Below are the code and all the weights of a small trained network. Each question names an input and a target symbol and asks about switching units off, where a switched-off unit gives its printed mean instead of its output.

import numpy as np


def w(rows, s, z=0):
    codes = np.array(rows[::2]) - 128.0
    scale = np.full(codes.shape[1], s)
    scale[-1] = z or s
    return codes * scale


def f(y):
    return y / 2 * (1 + np.tanh(0.7978845608 * (y + 0.044715 * y**3)))


def softmax(a):
    e = np.exp(a - a.max(-1, keepdims=True))
    return e / e.sum(-1, keepdims=True)


def log_softmax(a):
    a = a - a.max(-1, keepdims=True)
    return a - np.log(np.exp(a).sum(-1, keepdims=True))


def net(x, mask):
    ids = ['ΔΘΣαβεζμξπτφ'.index(c) for c in x.split()]
    T = len(ids)
    res = E[ids] + P[:T]
    r = res
    for j in range(3):
        rows = slice(3 * j, 3 * j + 3)
        q, k, v = (r @ M[0][rows].T for M in (Q, K, V))
        z = softmax(np.where(np.tri(T) > 0, q @ k.T / 3**0.5, -1e9)) @ v
        o = O[0][rows]
        res = res + np.where(mask[j], z, o[:, -1]) @ o[:, :-1]
    y = f(res @ A[0][:, :-1].T + A[0][:, -1])
    res = res + np.where(mask[3:15], y, B[0][:, -1]) @ B[0][:, :-1]
    return log_softmax(res[-1] @ U[:, :-1].T + U[:, -1])


Q, K, V, O, A, B = {}, {}, {}, {}, {}, {}
E = w([
[168,132,207,124],'Δ',
[34,76,100,66],'Θ',
[24,201,100,102],'Σ',
[177,87,173,129],'α',
[109,76,185,18],'β',
[32,96,108,209],'ε',
[194,208,125,146],'ζ',
[182,89,187,136],'μ',
[171,56,84,137],'ξ',
[166,94,97,106],'π',
[124,254,115,173],'τ',
[161,105,72,99],'φ',
],0.0096)
P = w([
[56,115,198,152],'0',
[82,121,172,165],'1',
[102,118,147,157],'2',
[112,117,128,149],'3',
[125,114,111,143],'4',
[135,113,90,138],'5',
[145,115,74,135],'6',
[160,110,59,134],'7',
[172,114,41,133],'8',
[184,113,25,131],'9',
[195,118,1,127],'10',
[202,103,23,131],'11',
],0.0066)
Q[0] = w([
[131,126,61,53],'H1',
[179,63,90,36],'H1',
[65,118,122,51],'H1',
[165,30,131,88],'H2',
[84,143,87,158],'H2',
[37,147,169,24],'H2',
[134,121,163,159],'H3',
[75,202,89,214],'H3',
[5,125,135,131],'H3',
],0.023)
K[0] = w([
[215,85,132,88],'H1',
[211,151,83,34],'H1',
[201,125,238,94],'H1',
[76,69,16,45],'H2',
[82,123,181,189],'H2',
[106,52,248,37],'H2',
[126,148,67,110],'H3',
[95,232,151,245],'H3',
[5,81,154,173],'H3',
],0.018)
V[0] = w([
[160,141,147,133],'H1',
[144,96,201,108],'H1',
[88,131,195,122],'H1',
[78,94,106,162],'H2',
[87,127,163,219],'H2',
[82,219,95,56],'H2',
[249,118,205,93],'H3',
[162,191,204,107],'H3',
[129,181,146,81],'H3',
],0.014)
O[0] = w([
[138,96,145,83,86],'H1',
[159,113,58,38,107],'H1',
[80,150,17,107,139],'H1',
[112,148,238,192,225],'H2',
[228,106,196,199,225],'H2',
[62,203,6,205,62],'H2',
[167,19,84,2,3],'H3',
[197,108,79,87,33],'H3',
[165,145,12,116,51],'H3',
],0.0081,0.0064)
A[0] = w([
[11,105,179,33,238],'N1',
[26,117,111,192,161],'N2',
[181,143,203,62,80],'N3',
[158,204,173,164,186],'N4',
[123,44,124,56,124],'N5',
[47,133,187,143,146],'N6',
[107,112,132,165,39],'N7',
[111,253,154,70,173],'N8',
[235,199,83,127,4],'N9',
[59,190,108,119,13],'N10',
[173,52,113,223,233],'N11',
[137,144,113,123,71],'N12',
],0.012,0.0025)
B[0] = w([
[78,32,142,140,154],'N1',
[134,57,45,102,237],'N2',
[118,191,189,83,160],'N3',
[174,146,143,185,254],'N4',
[221,50,169,132,163],'N5',
[52,150,144,67,252],'N6',
[136,110,116,74,176],'N7',
[133,89,144,217,141],'N8',
[168,74,109,5,134],'N9',
[166,166,179,164,145],'N10',
[149,178,60,137,227],'N11',
[146,117,138,116,122],'N12',
],0.022,0.019)
U = w([
[153,105,121,148,39],'Δ',
[86,134,29,142,155],'Θ',
[173,97,137,144,165],'Σ',
[176,87,87,20,1],'α',
[12,48,145,128,133],'β',
[147,19,135,162,45],'ε',
[162,236,172,138,181],'ζ',
[100,80,154,126,176],'μ',
[221,82,117,182,88],'ξ',
[188,86,164,129,102],'π',
[32,93,199,41,140],'τ',
[101,110,174,253,174],'φ',
],0.005,0.0036)

Each question gives the input, a string of symbols that net reads in full, and the target symbol t.
The units are the heads (3 rows each of Q, K, V and O) and the neurons (one row each of A and B). Each row of codes is followed by its name. A weight is (code - 128) times the scale printed after its matrix; where a second scale follows, it is the last column's (O, A, B and U).
mask holds one flag per unit, heads first, then neurons. A switched-off unit (its flag False) gives its mean, the last column of its rows in O or B, instead of its output. The means were averaged over made-up inputs and are rounded, as every weight is.
A unit's drop is (log p(t) with every unit on - log p(t) with that unit switched off) / (log p(t) with every unit on - log p(t) with every unit switched off).
The circuit of an input: a set's keep is (log p(t) with only the set's units on - log p(t) with every unit switched off) / (log p(t) with every unit on - log p(t) with every unit switched off). Starting from the 12 units with the biggest drops (on a tie, the unit counted first), units are removed one at a time, each time the one whose removal leaves the highest keep (on an exact tie, the one counted first), for as long as the keep stays at least 0.8.
circuit, biggest first: the units of the circuit, biggest drop first
most important unit: the unit with the biggest drop
top k neurons: the k neurons with the biggest drops, biggest first
heads that matter: for each layer, one digit per head in row order, 1 if its drop is at least 0.15 and else 0, layers parted by /
input ε ε τ, target ξ: heads that matter => 011
input ε ε φ, target ζ: circuit, biggest first => [N2; N1]
input ε ε ζ ε Θ ε ε α ξ Δ, target τ: circuit, biggest first => [H3; N4; N2]
input ξ μ μ, target π: heads that matter => 111
input Δ ξ Σ ζ ε π, target ζ: circuit, biggest first => [N2]
input β μ ε π ε ε α τ ε ε Δ, target ζ: heads that matter => 100
input μ ε Θ ε ζ Θ ξ ε ξ τ ε ξ, target ζ: heads that matter => 100
input π ζ ε ξ ε ε ξ ξ, target τ: circuit, biggest first => [H3; N4; N2]
input ζ ξ μ ζ ε Σ ζ ζ ε ε μ, target ζ: heads that matter => 100
input ε β ε α ξ ξ β ζ μ ξ α, target τ: top 3 neurons => [N4; N3; N2]
input Σ Σ β ε ξ ε ε ξ ε ε φ α, target β: heads that matter => 011
input μ ξ ξ ε ε φ ε ε ε ξ μ, target τ: heads that matter => 011
input ε μ ξ ε ε Δ, target ζ: top 3 neurons => [N2; N3; N6]
input ε ε τ ξ Δ, target τ: circuit, biggest first => [H3; N4; N3]
input ξ ε β ε Θ ε ξ τ β ε Σ φ, target Θ: most important unit => H2
input ξ ε ξ μ μ ε β Θ Θ ε φ ξ, target β: circuit, biggest first => [H2; H3; N1; N11]
input ε Σ ζ ζ ξ ζ ε ξ ξ π, target τ: circuit, biggest first => [H2; N4; N11]
input τ φ π ε ε μ, target ζ: heads that matter => 000
input Δ β ξ ε Δ ε β ξ ε ε μ Θ, target β: top 3 neurons => [N4; N1; N11]
input ε π φ Θ Σ ξ, target Θ: circuit, biggest first => [H2; N5]
input μ π μ β ε Θ β μ ξ, target π: heads that matter => 111
